Here is a tiny trained network, its code and every weight. The questions are about switching its units off for an input and a class, where a switched-off unit gives its printed mean instead of its output.

import numpy as np


def w(rows, s, z=0):
    codes = np.array(rows[::2]) - 128.0
    scale = np.full(codes.shape[1], s)
    scale[-1] = z or s
    return codes * scale


def norm(h):
    return h / np.sqrt((h * h).mean(-1, keepdims=True) + 1e-5)


def f(y):
    return np.maximum(y, 0)


def log_softmax(a):
    a = a - a.max(-1, keepdims=True)
    return a - np.log(np.exp(a).sum(-1, keepdims=True))


def net(x, mask):
    res = np.array(x, float).reshape(1, 5) / 4 @ E
    u = 0
    for l in range(4):
        y = f(norm(res) @ A[l][:, :-1].T + A[l][:, -1])
        res = res + np.where(mask[u : u + 9], y, B[l][:, -1]) @ B[l][:, :-1]
        u += 9
    return log_softmax(norm(res)[-1] @ U[:, :-1].T + U[:, -1])


A, B = {}, {}
E = w([
[120,136,68,110,133,124,122,156,107,176,128],'x0',
[98,203,176,180,85,199,124,153,76,140,165],'x1',
[189,186,246,92,185,81,161,174,130,155,103],'x2',
[35,94,152,120,120,91,115,52,1,157,190],'x3',
[152,174,103,144,162,102,132,92,145,85,121],'x4',
],0.0084)
A[0] = w([
[11,176,118,115,70,48,118,76,116,172,149,56],'0.n0',
[76,128,49,166,79,240,138,91,156,103,31,171],'0.n1',
[144,198,134,165,112,201,114,189,149,119,192,59],'0.n2',
[108,3,125,95,206,62,196,97,108,176,183,98],'0.n3',
[102,237,131,239,71,207,95,159,153,116,175,158],'0.n4',
[133,116,185,125,104,116,114,105,58,169,171,107],'0.n5',
[41,126,58,109,153,104,115,134,93,101,61,51],'0.n6',
[211,121,116,68,119,175,168,79,88,129,168,3],'0.n7',
[196,118,43,187,108,101,90,174,156,71,110,77],'0.n8',
],0.0048,0.0019)
B[0] = w([
[196,140,208,206,173,191,162,97,163,153,133,205],'0.n0',
[115,145,132,82,156,187,45,153,116,111,91,239],'0.n1',
[140,184,84,72,13,86,168,1,137,133,128,197],'0.n2',
[147,169,78,123,85,49,63,131,170,69,68,232],'0.n3',
[123,137,128,148,104,126,125,183,108,83,112,253],'0.n4',
[129,191,132,134,163,132,123,99,157,132,167,194],'0.n5',
[111,125,210,163,91,113,124,88,177,118,134,173],'0.n6',
[105,133,135,103,137,141,103,109,118,162,115,128],'0.n7',
[109,111,170,96,122,218,126,125,137,148,148,201],'0.n8',
],0.0077,0.005)
A[1] = w([
[119,64,134,113,121,19,177,64,78,145,101,1],'1.n0',
[129,169,97,151,138,127,160,187,131,102,64,130],'1.n1',
[98,55,64,59,158,111,150,198,164,54,59,16],'1.n2',
[66,49,58,190,95,139,90,87,142,93,130,118],'1.n3',
[65,40,56,205,76,1,103,119,118,83,155,43],'1.n4',
[144,53,118,125,165,156,161,61,204,110,135,208],'1.n5',
[170,97,111,207,98,167,66,62,151,100,148,160],'1.n6',
[125,87,182,92,191,179,110,98,203,161,114,105],'1.n7',
[97,122,130,203,103,162,122,105,107,80,91,153],'1.n8',
],0.0058,0.0016)
B[1] = w([
[105,134,31,110,62,76,65,159,129,75,99,194],'1.n0',
[98,120,131,127,158,133,132,150,201,214,208,194],'1.n1',
[161,100,165,141,160,255,130,142,112,86,167,218],'1.n2',
[166,157,219,154,158,109,196,105,178,192,120,248],'1.n3',
[52,128,196,154,92,112,201,52,139,142,109,215],'1.n4',
[62,132,176,153,117,133,93,132,176,239,97,215],'1.n5',
[86,70,74,152,40,94,151,132,128,173,138,253],'1.n6',
[95,125,117,87,186,130,76,122,127,138,134,187],'1.n7',
[193,106,31,154,194,115,116,145,92,195,81,222],'1.n8',
],0.0078,0.0047)
A[2] = w([
[159,125,152,133,189,159,137,157,198,122,97,179],'2.n0',
[157,178,200,139,167,104,196,190,153,183,165,142],'2.n1',
[126,126,100,136,104,28,96,109,152,138,117,84],'2.n2',
[150,68,116,126,136,18,35,138,144,161,104,255],'2.n3',
[83,124,99,185,136,183,123,99,141,125,76,97],'2.n4',
[78,98,159,191,173,143,184,79,1,158,157,236],'2.n5',
[177,129,134,104,132,76,95,103,32,127,92,189],'2.n6',
[107,30,139,72,207,137,122,146,237,152,102,31],'2.n7',
[102,112,96,76,134,170,132,23,159,177,180,112],'2.n8',
],0.0076,0.0017)
B[2] = w([
[173,26,36,122,100,186,140,162,35,111,117,232],'2.n0',
[150,198,220,134,127,22,240,69,101,131,116,228],'2.n1',
[75,174,161,51,121,147,118,166,188,138,105,204],'2.n2',
[115,139,110,73,203,163,217,157,210,108,104,231],'2.n3',
[155,86,142,162,36,80,50,170,119,208,158,220],'2.n4',
[148,158,19,181,253,46,122,119,182,153,201,226],'2.n5',
[96,87,120,63,65,103,46,124,84,73,192,172],'2.n6',
[193,51,119,92,190,96,90,56,78,165,145,254],'2.n7',
[161,97,193,110,41,178,92,136,190,141,101,204],'2.n8',
],0.0062,0.0065)
A[3] = w([
[149,116,91,93,151,110,124,144,74,174,102,124],'3.n0',
[192,96,103,44,103,139,136,170,187,102,63,187],'3.n1',
[139,67,110,85,200,185,191,194,65,94,86,17],'3.n2',
[65,185,156,49,196,114,116,120,77,67,176,222],'3.n3',
[182,172,140,117,19,168,174,185,132,183,56,3],'3.n4',
[192,161,107,202,109,104,127,211,92,158,225,206],'3.n5',
[106,86,80,130,49,200,108,162,132,87,112,101],'3.n6',
[159,193,164,44,65,114,254,163,98,54,35,37],'3.n7',
[113,124,194,72,146,76,142,189,151,23,159,170],'3.n8',
],0.0068,0.0014)
B[3] = w([
[144,106,155,133,163,117,137,62,108,71,69,165],'3.n0',
[97,166,152,145,161,166,135,127,85,112,173,253],'3.n1',
[168,178,180,157,180,55,122,62,126,150,180,172],'3.n2',
[67,169,149,2,107,119,73,118,145,44,128,193],'3.n3',
[128,140,175,122,61,135,180,177,170,80,88,223],'3.n4',
[123,100,136,204,130,162,139,121,46,63,140,237],'3.n5',
[96,162,97,118,125,54,21,215,117,114,22,196],'3.n6',
[124,28,66,101,88,191,143,125,150,174,184,244],'3.n7',
[76,165,13,187,126,171,130,194,119,103,83,199],'3.n8',
],0.0089,0.0061)
U = w([
[178,44,127,94,134,188,42,143,145,173,77,171],'0',
[112,183,104,172,52,139,92,236,114,91,34,83],'1',
[211,107,177,71,243,95,190,100,112,136,118,46],'2',
[175,144,159,120,37,176,248,165,119,121,147,101],'3',
[71,112,145,141,117,36,144,82,238,214,96,90],'4',
[113,107,40,228,138,131,110,113,77,155,181,250],'5',
[61,169,61,36,144,101,110,157,159,66,103,172],'6',
[102,215,188,132,159,46,166,86,69,92,186,76],'7',
],0.014,0.002)

Each question gives the input, the list of numbers given to net, and the class t.
The units are the neurons (one row each of A and B). Each row of codes is followed by its name. A weight is (code - 128) times the scale printed after its matrix; where a second scale follows, it is the last column's (A, B and U).
mask holds one flag per neuron, layer by layer. A switched-off neuron (its flag False) gives its mean, the last column of its row in B, instead of its output. The means were averaged over made-up inputs and are rounded, as every weight is.
A unit's drop is (log p(t) with every unit on - log p(t) with that unit switched off) / (log p(t) with every unit on - log p(t) with every unit switched off).
unit that matters most: the unit with the biggest drop
top k neurons: the k neurons with the biggest drops, biggest first
top k neurons in layer l: the k neurons of layer l with the biggest drops, biggest first
drop of u: that unit's drop, to one decimal
input [5,-5,-6,0,4], class 0: top 3 neurons -> (0.n1, 1.n2, 0.n8)
input [-3,0,5,-7,0], class 2: top 2 neurons in layer 0 -> (0.n3, 0.n4)
input [-2,-2,-6,-8,2], class 0: unit that matters most -> 2.n7
input [-3,-2,-7,1,0], class 4: top 3 neurons -> (1.n6, 1.n3, 0.n6)
input [3,8,4,1,0], class 7: top 2 neurons -> (0.n3, 2.n5)
input [0,0,1,1,2], class 6: top 3 neurons -> (1.n2, 1.n3, 1.n4)
input [6,-5,6,0,-7], class 2: top 2 neurons -> (0.n2, 1.n2)
input [-8,4,1,-5,5], class 3: top 3 neurons in layer 1 -> (1.n0, 1.n1, 1.n2)
input [-1,8,0,3,7], class 5: top 2 neurons -> (1.n3, 1.n8)
input [2,-4,-2,1,7], class 4: top 2 neurons in layer 1 -> (1.n4, 1.n6)
input [7,0,2,-8,2], class 2: top 2 neurons -> (2.n7, 3.n2)
input [1,-2,-1,0,8], class 0: top 2 neurons -> (0.n2, 0.n8)
input [4,0,-7,-3,0], class 0: top 2 neurons in layer 1 -> (1.n3, 1.n0)
input [-3,-6,7,1,-7], class 6: unit that matters most -> 1.n0
input [8,0,-1,5,-4], class 4: top 2 neurons -> (0.n3, 1.n2)
input [-8,-8,-2,-2,5], class 0: top 2 neurons in layer 1 -> (1.n5, 1.n2)
input [-7,4,7,-1,3], class 3: drop of 3.n7 -> 0.5
input [-5,4,-8,-1,0], class 1: drop of 0.n1 -> 0.4
input [-8,5,8,-1,4], class 3: drop of 3.n6 -> 0.0
input [-8,2,-3,1,-4], class 5: unit that matters most -> 2.n5
